Here is a tiny trained network, its code and every weight. The questions are about switching its units off for an input and a class, where a switched-off unit gives its printed mean instead of its output.

import numpy as np


def w(rows, s, z=0):
    codes = np.array(rows[::2]) - 128.0
    scale = np.full(codes.shape[1], s)
    scale[-1] = z or s
    return codes * scale


def f(y):
    return y / 2 * (1 + np.tanh(0.7978845608 * (y + 0.044715 * y**3)))


def log_softmax(a):
    a = a - a.max(-1, keepdims=True)
    return a - np.log(np.exp(a).sum(-1, keepdims=True))


def net(x, mask):
    res = np.array(x, float).reshape(1, 3) / 4 @ E
    y = f(res @ A[0][:, :-1].T + A[0][:, -1])
    res = res + np.where(mask, y, B[0][:, -1]) @ B[0][:, :-1]
    return log_softmax(res[-1] @ U[:, :-1].T + U[:, -1])


A, B = {}, {}
E = w([
[232,170,174,178,52,230,163,146,148,27,101,41],'x0',
[191,32,147,55,65,35,233,178,37,159,254,44],'x1',
[161,205,202,159,90,56,175,172,129,243,85,180],'x2',
],0.0068)
A[0] = w([
[80,70,37,117,166,181,49,78,150,31,182,67,53],'n1',
[138,208,212,194,106,104,182,215,147,213,79,187,64],'n2',
[203,207,178,135,64,192,188,155,146,52,114,55,200],'n3',
[103,189,102,229,176,181,33,54,253,96,2,233,14],'n4',
[203,184,125,193,74,176,140,152,135,79,125,102,4],'n5',
[195,152,207,189,71,174,131,108,160,69,104,99,53],'n6',
[43,129,96,49,156,68,49,110,121,219,146,196,93],'n7',
],0.005,0.002)
B[0] = w([
[118,132,232,107,179,155,24,204,189,60,102,58,195],'n1',
[151,155,251,135,141,130,46,239,144,74,71,62,194],'n2',
[101,149,130,79,117,145,159,49,201,195,161,143,209],'n3',
[206,19,85,31,75,51,125,143,146,163,177,186,254],'n4',
[83,129,162,79,169,109,191,91,189,145,124,108,164],'n5',
[71,138,168,95,180,173,196,95,210,195,110,137,176],'n6',
[61,134,158,67,151,138,147,68,255,181,87,112,204],'n7',
],0.0076,0.0093)
U = w([
[210,44,96,84,66,92,145,133,126,155,206,143,105],'0',
[21,157,124,115,163,148,160,42,151,173,110,130,99],'1',
[126,144,170,134,154,143,73,206,130,96,83,84,129],'2',
[130,154,68,169,96,148,111,103,110,135,142,153,255],'3',
[133,143,59,244,126,142,146,95,63,86,73,162,26],'4',
[134,185,43,211,147,158,148,124,61,90,89,170,21],'5',
[130,163,46,230,125,162,144,114,60,91,75,166,19],'6',
],0.011,0.0083)

Each question gives the input, the list of numbers given to net, and the class t.
The units are the neurons (one row each of A and B). Each row of codes is followed by its name. A weight is (code - 128) times the scale printed after its matrix; where a second scale follows, it is the last column's (A, B and U).
mask holds one flag per neuron, in row order. A switched-off neuron (its flag False) gives its mean, the last column of its row in B, instead of its output. The means were averaged over made-up inputs and are rounded, as every weight is.
A unit's drop is (log p(t) with every unit on - log p(t) with that unit switched off) / (log p(t) with every unit on - log p(t) with every unit switched off).
The circuit of an input: a set's keep is (log p(t) with only the set's units on - log p(t) with every unit switched off) / (log p(t) with every unit on - log p(t) with every unit switched off). Starting from all 7 units, units are removed one at a time, each time the one whose removal leaves the highest keep (on an exact tie, the one counted first), for as long as the keep stays at least 0.8.
circuit, biggest first: the units of the circuit, biggest drop first
unit that matters most: the unit with the biggest drop
top k neurons: the k neurons with the biggest drops, biggest first
drop when u is switched off: that unit's drop, to one decimal
input [0,3,5], class 2: unit that matters most	n4
input [0,3,2], class 3: top 2 neurons	[n4, n1]
input [2,-3,-2], class 3: circuit, biggest first	[n2, n7]
input [8,-7,-6], class 1: top 3 neurons	[n6, n3, n5]
input [-7,-7,-8], class 2: top 2 neurons	[n1, n3]
input [0,-1,-3], class 3: circuit, biggest first	[n2, n4, n7, n6]
input [8,5,-6], class 1: top 2 neurons	[n3, n4]
input [6,-6,0], class 0: top 2 neurons	[n4, n7]
input [4,-2,3], class 1: circuit, biggest first	[n3, n6]
input [-4,-4,-4], class 0: top 2 neurons	[n4, n2]
input [7,5,6], class 1: circuit, biggest first	[n3, n4]
input [-3,1,-1], class 3: top 3 neurons	[n4, n6, n3]
input [8,-4,-7], class 1: top 2 neurons	[n3, n6]
input [-4,2,-7], class 2: top neuron	[n1]
input [-2,-2,4], class 2: top 3 neurons	[n2, n3, n4]
input [-2,1,-6], class 2: top 2 neurons	[n1, n4]
input [2,2,3], class 3: top 2 neurons	[n4, n1]
input [-4,2,-3], class 1: top 2 neurons	[n4, n2]
input [1,2,3], class 3: circuit, biggest first	[n4, n1, n7]
input [5,5,-7], class 2: circuit, biggest first	[n4]
input [0,-8,5], class 0: drop when n5 is switched off	0.0
input [-7,-7,-3], class 0: drop when n4 is switched off	1.3
input [7,0,-7], class 1: drop when n5 is switched off	0.2
